Known rows:
[ -7.4   5.3  14.2  12.2  20.6  12.9 -25.0   2.1 -18.5  19.8  14.1 -10.6
   9.5 -11.0 -16.6  35.0  -1.9 -18.5   9.1  -4.2  11.2   7.0  10.7  13.2
 -48.1  -3.7   3.6] : bruklobrir
[-39.6  18.6 -10.3  15.8  -8.9  22.8  -6.1 -24.7  -8.8 -40.3   5.8  -5.8
  20.6 -28.1  -3.3  14.0  -8.1 -14.1  29.8  45.5   8.7 -11.5  -7.8 -18.0
  -7.6  11.5   4.5] : nuplu
[-19.0  31.7  27.9  -7.4  -8.8 -21.8  20.6 -11.1  28.5  -0.3  14.4  11.0
 -16.8   5.1 -28.6  22.0  53.4   8.1  -2.9  30.0  40.0  17.6   5.5  20.7
 -29.9 -25.3  -0.4] : radum
[-19.1  11.3  19.4   2.9   5.6  10.0   0.0 -14.8  -4.2  -2.8  13.2   3.0
   8.7   0.6 -10.0  22.6   1.1  -5.7  20.7  11.4   5.9  17.4   6.8   1.8
 -17.3  -5.1  11.7] : giklur
[-23.9  17.8  28.4   1.6   2.3  -5.0  -7.3  -5.7 -11.8 -11.1  18.4  14.3
  -1.7  -9.4  10.4   9.8  32.3  19.6  15.9   0.3  34.0  17.4   2.5   7.0
 -28.8 -13.4   1.4] : floplar
[ -7.5  -0.3   7.9   5.2  12.3   4.0   0.1 -21.6 -29.4   0.6  19.7  18.6
  18.7  -7.2 -15.1   7.5  -7.3 -15.3  34.2   0.4   3.6  30.9  15.6 -23.0
  -5.4 -17.3  11.2] : furis
[ -5.7 -13.3  -5.1  14.6  17.0  -2.4   2.9 -18.0  -5.7  -6.5  28.1  17.2
  16.8  -9.0 -25.6  13.3   9.1   5.6  28.4   8.1   2.9  38.4  17.7 -12.8
 -11.9 -14.5  -8.0] : fuvun
[-10.3  10.1 -35.6   2.1  -1.7  -8.0  -5.4   2.7  -6.1 -11.5  -8.7 -13.6
   3.1 -16.8 -10.7 -31.1   3.3  -3.5 -16.2  13.0   6.1 -20.4  -9.0  -4.3
  21.3  -6.1 -21.4] : rolun
[ 39.7 -21.7 -39.2 -34.0  -4.4  32.5 -26.9 -20.8 -13.9  -8.8 -41.1 -38.4
   8.3 -46.3  -9.9 -16.5  -1.2  -7.4 -23.3  18.4  19.4 -23.6 -16.3  -4.0
 -22.0   1.6  15.8] : triro
[-10.9  18.1  -9.5   5.6  -4.7 -17.3  27.4  11.1  -0.7   5.0   6.6 -19.5
  -4.1   3.1 -10.2 -16.8  12.0 -17.8 -24.7  -1.9  -9.3 -20.1 -15.3  16.5
  12.3  -9.4 -14.7] : drefluzam
[ 13.1  -6.2  -7.6  -4.8  -7.1  -6.9   5.3   3.3   2.6   9.7  -8.3  -7.2
   3.4   5.9   4.0 -19.3  -4.0  -0.8  -1.0  -4.3  -5.3  -7.5  -2.3   5.4
  10.9   5.9   1.5] : grodra
[-17.7  20.6  -9.7   4.4  12.5  -0.9   3.6  22.9 -16.7  -5.2  -8.9  -4.8
 -21.9   1.6   4.0 -31.7  -4.7  -3.8 -26.4 -15.0   6.9 -12.7  -9.8   4.1
  17.7 -10.5 -11.8] : zoskim
[ -4.6  -4.6 -24.4  10.3  25.2  28.6  15.8  10.7   7.4  -6.4 -14.4 -13.6
 -29.9  13.7   2.4 -22.0 -31.4  -1.1 -16.2  -6.3 -11.8  -0.8   0.4  -2.0
  16.2  -0.8   4.9] : riklor
[ 15.2  -5.0  -5.7  -4.3  -7.9  -0.4   8.5   4.3   2.1   7.2  -7.9  -6.0
   6.3   7.1   8.3 -18.6  -3.1   0.9  -1.5  -3.9  -6.5  -8.8  -5.2   4.3
   9.1   7.9   3.1] : gofa
[ 17.6  17.0   7.5 -23.6  -7.4 -12.3   2.5   5.9  29.5  20.9 -34.0  13.5
 -16.8  19.6 -23.1 -17.0  -2.1  -5.8  -7.3  18.5  19.6   4.8   9.3   3.1
  18.1  -0.7   9.6] : lisen
[ 12.7  -6.9  -4.9  -6.1  -5.7  -5.3   2.1   5.3   1.6  12.3  -7.7  -6.1
   4.2   7.7   3.8 -15.5  -1.9   1.3  -2.1  -4.7  -3.7  -8.9  -3.8   3.4
   9.9   6.5  -0.5] : plevivul
[ 16.7  -5.5  -9.3  -4.4  -6.3  -6.8   3.9   5.7   4.6  11.2  -8.3  -5.5
   4.5   7.5   3.5 -16.9  -1.2   1.5  -3.5  -5.8  -5.8  -6.8  -2.9   3.3
  10.7   6.5   2.4] : ragrustum
[ 17.0  -9.6  -1.4  -4.8  -8.5  -7.2   1.7   3.1   7.6  15.3  -2.8  -4.6
   4.7  10.8   9.2 -17.9   5.3   7.8   0.1  -6.3   0.0  -7.3  -1.3   9.1
   4.3   8.1   2.8] : skodupes

Facts:
bazu: π flosas
berus: π zoskim, tiru, plura
beskivem: λ flefun, klistor
bidul: λ ritrim, flosas
bretrastam: λ statru, lisen, pleskal, lesek
bruklobrir: λ bodustim, bripemo
bruple: λ debaba, sestan, fosom
dafle: λ manik
dimik: λ statru, bodustim, triro
dragran: π flofek, brapo, zoskim, dreven, venin, bretrastam
dreplos: λ rofur
dulus: λ makek
duregre: π futron, grosur, plodrem
fepal: π kligrom
fepazu: π nuplu, drufefas, triro
flezol: λ boflidren, bripemo
fline: λ dragran, klepludu, laklir, drefluzam
floplar: π namor, brapo, gabrar; λ plevivul
flotri: λ plopun, flefun
furis: λ tibron, plimol
fuvun: λ vara, stigril, minul
gaflor: λ bripemo, flefun, teklik
gaklo: λ drotasik, ritrim, folu, nibok
giklur: λ nekur, voru, platimol
graste: λ dragran
griflukel: λ brorim, boflidren
grista: λ sestan
grose: λ rolun, plimol
grosur: λ flofek, stidrin
grubranum: λ brorim, futron, drefluzam
kelim: λ bratrun, platimol, lesek
klabin: λ britroga, debaba, flefun
klepludu: π flezol, vuskel, ragror, nostu, kabin, geskes, plodrem
klestuma: λ stasos, ritrim, manik
kloko: π flosten, futron, zeflik
klufis: λ pleskal, pluko
kolos: λ zusem
kubato: λ flova, flefun, dreven
kubuk: π gustus, stigril, pastipus, zeflik
lesti: π flova, storal, flotri; λ skodupes, brimu
masistur: λ teste, klipinor, dragran, platimol, teklik
mimaklo: λ brorim, zoskim
minul: π rolun, votral, platimol
nekur: π vara
nibok: π ragror, gaflor, zabru, naske
notru: λ triro
nuplu: λ flila, brapo
pamor: λ vara, flova, plimol
pekel: λ dravam, kligrom
plidrur: λ brabis
plodrem: λ folu
pluklil: π flosas
plupam: π pubak, plura, riklor; λ klistor, fepal
plura: λ namor, geskes, grisker, bripemo, stidrin
plusor: λ stasos, britroga, gofa, flila
pubak: λ drotasik, flofek, flefun
radum: π voru, dreven, storal, drefluzam; λ lisen
resi: π griflukel
sarun: π klestuma, plidrur; λ flefun
sevuk: λ pluko, tiru, kligrom
sifil: π nuplu, votral; λ grodra
skodupes: π stivi
sosin: π furis, brimu, flila, mimaklo
stasos: π broplotrir, poko, flofek, sestan
stidrin: π drotasik, debaba, nomel, pubak
stivi: λ dapul, sosin, klistor
storal: λ vara
tadan: λ sestan, brabis
trado: λ kabin, triro
trutre: π rolun, dreven, bretrastam, klabin
truza: π zugo, manik, riklor; λ lorim, votral, brapo, drome
vavo: λ gatrumen
venin: λ flila, rofur, futron
vezal: π nomel; λ lisen, plopun, resi
viklu: π stigril, rofur, kabin, grista
vobel: λ plopun
vuskel: λ vara, namor, drufefas, pleskal, gatrumen
zeflik: λ brapo, flefun
zotis: λ riklor
zusem: π klestuma, riklor

Rows:
No name comes twice in this set of rows, the named rows included.
[ 26.6 -13.1  -6.9  -8.9   2.3   2.6 -10.0   9.7  -7.5  21.8 -13.3 -17.9
   3.5  -4.8  -3.3  -8.6  -2.4  -7.2 -13.8 -11.7   2.1 -10.7  -1.8  13.1
 -11.6   1.2   5.2] | bodustim
[  1.9   7.1  -9.8  -2.6  11.2 -13.4  -3.9  19.1 -20.2   6.2  -7.6   2.6
  -7.6  -6.8  -0.1 -30.0   0.1  -3.1 -17.2 -19.5   7.4  -2.5   0.9  -0.3
  14.4 -10.7 -12.6] | namor
[-15.0   6.9  16.9   6.9  -7.8 -12.4  27.0 -15.7  13.4  -2.6  34.9 -10.1
   3.1   0.5 -12.9  27.9  48.6   3.5   5.4  12.2   9.3   8.9  -4.4  23.0
 -34.8 -18.2  -1.7] | lesti
[ -6.0  11.0 -35.0   1.7 -10.4   4.8 -17.4  -1.0  -0.7 -11.7 -15.1 -17.9
   9.8 -15.2  -6.9 -28.0  -6.2  -9.3  -9.0  26.1   3.8 -27.4  -4.8  -5.6
  19.0   8.0 -12.6] | votral
[ -1.7 -10.2 -13.7   4.1   9.4  20.7  26.0   1.9   5.2 -15.9 -13.0 -12.0
 -19.8  13.1  13.3 -21.1 -19.0   6.7  -4.3  -3.1  -8.1  -6.6 -13.1   2.0
  14.6   9.7  10.6] | manik
[ -9.8   7.3  13.7  -1.3  10.5   5.3   2.7 -17.0  -1.1  -2.9  12.0  12.1
   4.8  -2.3 -21.8  18.4   6.0  -4.1  19.6  17.3  13.8  27.3   8.6  -4.5
 -17.6 -10.0   8.6] | klufis
[-24.5  21.6  28.0  10.9   9.6   7.1  -8.1  -4.5 -30.8  12.3  17.0   8.0
  19.0   5.8  -9.1  14.7 -19.0 -28.2  33.7  -3.0   6.5  14.5   8.4  -3.1
 -10.7   0.4  14.1] | mimaklo
[ 20.4   0.9   1.3 -12.1 -12.5 -13.1   2.7   5.3  16.1  16.7 -18.1   0.6
  -0.3  15.9   1.1 -16.8   7.7   5.7  -2.4   3.2   6.3  -3.5   3.2   9.1
   7.4   4.8   4.2] | resi
[-11.0 -23.1   6.6   3.6  21.9  -9.1 -10.5   6.0 -15.3 -18.3  12.5  24.6
   8.9 -19.3 -44.7  47.8  -1.6   9.4   6.0  17.3  -9.0  48.5  10.2 -13.0
   9.3  -4.5 -13.6] | vuskel
[ 15.6 -28.2  23.3 -12.5 -15.6 -23.1 -13.3  35.1  10.1   1.5 -12.6   8.9
   7.1   3.4  10.7  15.7  15.7  44.5 -14.1  -1.2 -10.7   4.9 -11.7  23.7
  11.3  33.0  -5.6] | klepludu
[ 55.5  13.0 -24.7  38.0 -17.2 -18.1  -6.5  16.5  25.8  -4.2   5.3  22.4
 -12.9  -3.4  49.9  26.0  -7.3  -9.1  -6.8  -6.5 -11.1 -44.7  13.4 -33.1
  -6.3 -12.7  -0.2] | flefun
[  6.1  -5.5  -8.9 -11.3 -14.0  -3.7  -5.4  -0.5   3.9  12.2  -3.9 -10.6
  -1.3  11.2  10.0 -17.0  -1.2   3.9  -5.9  -4.2 -13.2  -7.4   6.6   0.6
  13.5  -1.4   1.8] | fosom
[-18.2  -2.4  11.0  20.5  22.8  30.4   7.9  -2.2  16.5 -19.5  16.5   3.7
 -28.5   9.2  20.7  20.4  12.5  36.6  17.2   5.5  19.2  21.7   8.8   5.2
 -38.5  -6.8  12.4] | plupam
[-24.8  11.9  -4.4   9.1  -7.5   9.5 -29.8 -14.8   6.7 -18.6  11.2  -6.0
  19.3 -19.6  -7.2   9.4  22.0  17.3  27.9  41.9  24.3   1.1  10.2   3.1
 -28.4   6.5  -4.0] | sifil

Now the same elements, written a new way:
Known rows:
[-57.3  20.7 -14.1  -4.6 -16.7  18.7  -0.5  -3.2  19.5  20.8  14.1  -7.9
  11.1] : stasos
[  1.3  12.6  -7.1  -8.3   7.6   1.1   1.5  -9.2   5.0  -5.6  -9.5 -10.7
  13.5] : sestan
[ 5.9 -2.2  5.3 -2.3  4.6 -1.2 -2.4 -5.9  2.6 -1.1 -2.8  5.2 -1.4] : poko
[ 9.9  1.8 -2.0 -3.6 13.2 -8.5 -6.6  2.0  8.8 -2.5  1.1  6.1  4.9] : kligrom
[-14.1   4.3   1.6   6.6 -20.1  -2.2  -8.7   7.0  -9.6  11.2   8.3   0.9
 -14.9] : fepazu
[ 5.7 14.1 -4.0 -8.3  5.0  2.1  1.1 -8.4 -4.3 -9.4 -9.3 -8.8  6.2] : fosom
[ 8.0 -1.2  5.1 -2.8  3.7 -2.6 -5.9 -4.8 -0.3 -2.6 -3.4  5.7  1.4] : dibu
[-27.5  27.9  10.5   8.2   0.0 -27.5   2.3 -10.9 -19.2   1.5  -9.1   9.9
  13.0] : zusem
[-27.4   7.2  -4.6   4.9  -5.5  -0.3  -0.1  -2.7   1.8   0.4   5.7  -9.7
   5.0] : sosin
[ 8.8 -1.3 -0.6 -2.0  5.7  0.3 -0.2 -5.3  5.1 -2.9 -2.4  4.8  4.4] : brimu
[ 21.2 -14.9  16.0   8.4   9.8  -8.9 -10.4  -1.1 -29.8 -21.6  -9.6   4.3
 -12.8] : furis
[  6.7  -0.9  -6.7  -9.5   9.3   3.8   8.8  -0.9   5.0 -10.1  -7.1 -24.4
  10.5] : klistor
[ -7.8  -9.2  -0.1   5.8  -4.9  -4.7  -2.6  14.5  -9.4   5.6   1.4 -15.9
 -14.6] : minul
[ 15.3  -9.0  -0.4   6.2   9.0  -4.9  -2.2   5.1  -1.4 -16.7  -4.9  -8.2
  -2.3] : stigril
[  5.0  -1.9   4.5  -5.3   3.5  -4.6  -8.0   6.0 -10.3  -5.4   0.6  -7.1
  -2.3] : vobel
[  6.5 -10.0   2.8   1.4  -7.7   4.0   9.0  11.0  -8.3  -0.8   0.2  -9.6
 -12.9] : gaflor
[11.7  2.9 -0.3 -2.1 11.2 -5.9 -9.2  0.5  3.6 -3.0 -0.2  8.6  4.8] : dravam
[ 11.0  -4.8 -12.6  -1.1   7.4   1.9   7.4  17.4   9.5   1.1  -4.7 -13.1
   4.9] : grisker

Rows:
No name comes twice in this set of rows, the named rows included.
[ 20.7 -10.7  -3.2   2.8  17.6  -5.8  -1.4  11.7   6.0  -5.6  -4.7  -5.8
   4.2] | gatrumen
[-16.1  14.2  18.0   0.3  -5.5  -5.3  -6.9  -5.4 -33.8   0.2   1.9  14.5
  -9.1] | klestuma
[-10.9  17.6   3.8  -1.9 -13.9  13.2  -9.4  -2.4 -21.1  -1.6   1.2   6.0
  -8.0] | plusor
[-32.4   1.4  -2.5  -2.4   0.4  -3.2   0.7   5.1   5.4   1.5  22.3   5.4
  -2.2] | radum
[ 19.7 -11.1   0.8   1.2  17.1  -0.9  10.6   3.8  -6.7 -20.5 -13.2 -19.5
   8.7] | flova
[ -7.1  12.3  -7.5  -2.8 -12.2  12.2   1.0   3.7 -14.5  -7.3  -3.3 -20.8
  -9.5] | zeflik
[ 11.1   8.5 -16.4   1.9  -1.5  10.0  23.4   7.6  20.6   8.8 -10.7 -13.5
  10.9] | boflidren
[  3.3  19.9 -15.1   2.0  -2.5  16.7  22.0  -3.2  12.8   2.0 -12.1  -7.8
   8.5] | rofur
[-38.7   4.9  -3.3  -5.3 -11.3  12.8   0.9  -8.0  10.0   9.4  11.8  -3.8
  -2.7] | trutre
[ 23.9 -13.8   3.2   4.0  18.6  -5.3   2.4   0.2  -3.4 -17.1 -14.8 -14.5
   4.5] | plimol
[-10.1   2.8  11.2   6.8  -5.4  -4.2 -24.3   2.7 -19.9   1.9   2.9   4.8
  -1.9] | pubak
[-28.8  19.4  -0.3   5.7  -8.5 -12.0   8.9   4.3 -30.6  -7.3  -4.2 -14.1
  -4.0] | sarun
[ 12.9 -12.1   1.3   4.0  -5.3  12.0  32.4 -10.0  24.1  10.9  -6.8  -1.2
   3.7] | laklir
[-7.0 13.1 -9.8 -6.1 -2.3 14.9  8.4 -6.0  5.6  1.3 -3.2 -6.9  9.0] | gofa

